Below are the code and all the weights of a small trained network. Each question names an input and a class and asks about switching units off, where a switched-off unit gives its printed mean instead of its output.

import numpy as np


def w(rows, s, z=0):
    codes = np.array(rows[::2]) - 128.0
    scale = np.full(codes.shape[1], s)
    scale[-1] = z or s
    return codes * scale


def f(y):
    return y / 2 * (1 + np.tanh(0.7978845608 * (y + 0.044715 * y**3)))


def log_softmax(a):
    a = a - a.max(-1, keepdims=True)
    return a - np.log(np.exp(a).sum(-1, keepdims=True))


def net(x, mask):
    res = np.array(x, float).reshape(1, 3) / 4 @ E
    y = f(res @ A[0][:, :-1].T + A[0][:, -1])
    res = res + np.where(mask, y, B[0][:, -1]) @ B[0][:, :-1]
    return log_softmax(res[-1] @ U[:, :-1].T + U[:, -1])


A, B = {}, {}
E = w([
[112,126,95,69,175,106,250],'x0',
[192,162,50,164,118,104,157],'x1',
[159,183,155,82,55,181,155],'x2',
],0.015)
A[0] = w([
[136,92,130,130,204,71,107,70],'n1',
[188,169,22,231,104,82,157,51],'n2',
[156,69,145,156,76,162,90,149],'n3',
[104,214,155,92,93,252,157,61],'n4',
[111,6,114,206,180,82,108,120],'n5',
[117,112,106,149,197,130,105,138],'n6',
[108,110,135,62,143,95,170,120],'n7',
[92,167,121,66,182,136,199,159],'n8',
[175,164,157,71,25,176,136,120],'n9',
[177,177,63,163,105,92,147,16],'n10',
[96,171,143,186,96,140,69,171],'n11',
[169,165,176,182,108,152,66,132],'n12',
[61,118,179,74,153,186,89,82],'n13',
[95,85,192,93,134,164,138,54],'n14',
[54,74,209,37,148,125,113,20],'n15',
[79,98,66,68,124,130,165,127],'n16',
[112,149,133,94,157,124,197,155],'n17',
[196,191,167,68,105,182,149,76],'n18',
[167,167,85,176,96,77,159,35],'n19',
[104,85,128,201,174,76,127,91],'n20',
[82,86,97,178,158,108,139,88],'n21',
[141,123,96,89,101,147,54,215],'n22',
[157,190,166,100,77,212,175,66],'n23',
[160,134,165,60,184,120,186,168],'n24',
[121,129,170,209,77,113,62,177],'n25',
[138,97,144,48,187,133,201,178],'n26',
[66,83,182,109,143,192,128,4],'n27',
[31,85,189,129,115,80,135,59],'n28',
[131,100,147,83,142,52,218,168],'n29',
[99,108,113,143,107,94,209,128],'n30',
],0.012,0.0028)
B[0] = w([
[12,114,55,53,196,213,199,182],'n1',
[195,53,226,51,42,49,231,235],'n2',
[175,190,177,206,45,148,70,197],'n3',
[55,120,48,52,209,167,196,248],'n4',
[38,113,50,31,209,252,130,234],'n5',
[97,154,55,88,191,165,149,173],'n6',
[169,89,106,192,102,139,84,191],'n7',
[107,199,178,246,45,148,55,227],'n8',
[67,152,44,46,219,182,155,254],'n9',
[214,71,224,76,47,72,239,192],'n10',
[143,170,142,209,85,169,46,212],'n11',
[143,212,183,205,48,146,46,224],'n12',
[232,108,178,121,98,85,238,216],'n13',
[138,58,200,106,105,61,192,192],'n14',
[218,17,191,87,102,23,178,232],'n15',
[96,210,174,182,71,173,73,189],'n16',
[112,178,172,205,69,162,58,203],'n17',
[67,90,44,16,207,182,153,228],'n18',
[230,40,176,78,42,62,211,184],'n19',
[70,124,34,49,201,169,104,197],'n20',
[131,106,58,42,181,165,129,177],'n21',
[136,216,142,138,103,203,78,184],'n22',
[82,103,58,63,254,188,208,241],'n23',
[138,135,207,193,133,154,25,208],'n24',
[138,254,185,206,79,197,65,236],'n25',
[106,216,146,236,98,174,66,230],'n26',
[205,61,217,67,97,68,189,196],'n27',
[203,54,199,35,96,96,209,195],'n28',
[105,184,125,232,78,182,80,223],'n29',
[143,113,146,151,52,176,80,183],'n30',
],0.007,0.014)
U = w([
[92,215,136,230,49,174,14,213],'0',
[16,110,2,34,192,213,142,126],'1',
[194,38,185,72,30,9,197,1],'2',
],0.0087,0.0025)

Each question gives the input, the list of numbers given to net, and the class t.
The units are the neurons (one row each of A and B). Each row of codes is followed by its name. A weight is (code - 128) times the scale printed after its matrix; where a second scale follows, it is the last column's (A, B and U).
mask holds one flag per neuron, in row order. A switched-off neuron (its flag False) gives its mean, the last column of its row in B, instead of its output. The means were averaged over made-up inputs and are rounded, as every weight is.
A unit's drop is (log p(t) with every unit on - log p(t) with that unit switched off) / (log p(t) with every unit on - log p(t) with every unit switched off).
unit that matters most: the unit with the biggest drop
k most important neurons: the k neurons with the biggest drops, biggest first
drop when u is switched off: that unit's drop, to one decimal
input [-6,3,8], class 1: unit that matters most : n9
input [-7,-8,1], class 2: 3 most important neurons : [n15 n13 n27]
input [0,6,-5], class 2: 3 most important neurons : [n2 n10 n19]
input [1,5,5], class 1: 4 most important neurons : [n9 n18 n23 n15]
input [0,-7,8], class 1: 2 most important neurons : [n4 n9]
input [5,6,0], class 2: 2 most important neurons : [n2 n10]
input [5,-6,-4], class 2: 3 most important neurons : [n15 n28 n27]
input [4,4,-3], class 0: 2 most important neurons : [n15 n29]
input [2,-3,0], class 2: drop when n25 is switched off : 0.2
input [3,-2,-3], class 0: drop when n29 is switched off : 0.1
input [5,-8,-6], class 2: drop when n15 is switched off : 0.8
input [-3,-2,-4], class 1: drop when n5 is switched off : 0.3
